Here is a tiny trained network, its code and every weight. The questions are about switching its units off for an input and a class, where a switched-off unit gives its printed mean instead of its output.

import numpy as np


def w(rows, s, z=0):
    codes = np.array(rows[::2]) - 128.0
    scale = np.full(codes.shape[1], s)
    scale[-1] = z or s
    return codes * scale


def f(y):
    return np.maximum(y, 0)


def log_softmax(a):
    a = a - a.max(-1, keepdims=True)
    return a - np.log(np.exp(a).sum(-1, keepdims=True))


def net(x, mask):
    res = np.array(x, float).reshape(1, 4) / 4 @ E
    y = f(res @ A[0][:, :-1].T + A[0][:, -1])
    res = res + np.where(mask, y, B[0][:, -1]) @ B[0][:, :-1]
    return log_softmax(res[-1] @ U[:, :-1].T + U[:, -1])


A, B = {}, {}
E = w([
[71,108,119,112,153,123,252,89,223,112,58,191],'x0',
[253,122,221,2,122,170,115,190,140,207,176,124],'x1',
[152,181,113,159,252,152,148,221,126,180,121,2],'x2',
[100,178,88,80,111,149,95,145,135,138,78,134],'x3',
],0.0062)
A[0] = w([
[119,140,76,156,219,116,167,139,153,155,95,81,232],'N0',
[225,153,168,88,216,154,46,237,59,201,182,27,137],'N1',
[89,104,98,150,108,75,147,39,189,30,73,224,224],'N2',
[147,142,95,148,68,81,18,75,4,123,164,111,221],'N3',
[165,108,178,44,133,142,207,127,234,177,122,158,49],'N4',
[64,143,23,219,184,62,82,135,55,76,132,86,79],'N5',
[157,88,158,80,10,107,38,90,120,89,171,199,252],'N6',
[73,108,87,144,111,103,185,35,195,61,93,187,180],'N7',
],0.0041,0.0013)
B[0] = w([
[146,10,210,17,135,142,169,155,93,219,72,71,183],'N0',
[253,159,108,154,7,242,73,82,205,20,210,35,253],'N1',
[115,176,33,179,93,73,30,46,175,83,179,181,220],'N2',
[77,47,195,79,218,124,227,196,56,231,31,126,204],'N3',
[88,75,113,99,221,107,210,150,44,231,78,189,178],'N4',
[122,39,168,32,189,146,207,180,60,194,54,85,193],'N5',
[106,36,165,75,235,74,205,188,29,190,58,158,225],'N6',
[144,211,76,221,99,90,97,22,147,74,158,189,209],'N7',
],0.0049,0.0069)
U = w([
[76,117,120,125,202,87,157,129,88,166,81,159,255],'0',
[139,108,180,101,162,168,140,199,82,173,89,97,73],'1',
[159,217,83,176,18,160,33,79,254,32,218,115,36],'2',
],0.0067,0.0012)

Each question gives the input, the list of numbers given to net, and the class t.
The units are the neurons (one row each of A and B). Each row of codes is followed by its name. A weight is (code - 128) times the scale printed after its matrix; where a second scale follows, it is the last column's (A, B and U).
mask holds one flag per neuron, in row order. A switched-off neuron (its flag False) gives its mean, the last column of its row in B, instead of its output. The means were averaged over made-up inputs and are rounded, as every weight is.
A unit's drop is (log p(t) with every unit on - log p(t) with that unit switched off) / (log p(t) with every unit on - log p(t) with every unit switched off).
The circuit of an input: a set's keep is (log p(t) with only the set's units on - log p(t) with every unit switched off) / (log p(t) with every unit on - log p(t) with every unit switched off). Starting from all 8 units, units are removed one at a time, each time the one whose removal leaves the highest keep (on an exact tie, the one counted first), for as long as the keep stays at least 0.8.
circuit, biggest first: the units of the circuit, biggest drop first
top k neurons: the k neurons with the biggest drops, biggest first
drop of u: that unit's drop, to one decimal
input [3,0,-2,3], class 2: circuit, biggest first -> [N3 N5]
input [7,-6,0,-2], class 2: top 3 neurons -> [N2 N7 N6]
input [-2,6,4,-3], class 2: circuit, biggest first -> [N1]
input [0,3,4,-6], class 2: circuit, biggest first -> [N1 N6]
input [4,0,-6,7], class 2: top 4 neurons -> [N2 N3 N7 N5]
input [-3,5,1,-6], class 2: top 2 neurons -> [N1 N5]
input [8,-3,-8,3], class 2: top 2 neurons -> [N2 N7]
input [-4,0,-7,3], class 0: top 2 neurons -> [N1 N6]
input [8,-4,-6,-2], class 2: drop of N2 -> 0.1
input [2,-6,-4,-1], class 2: drop of N7 -> 0.4
input [6,-2,-2,6], class 2: drop of N1 -> 0.0
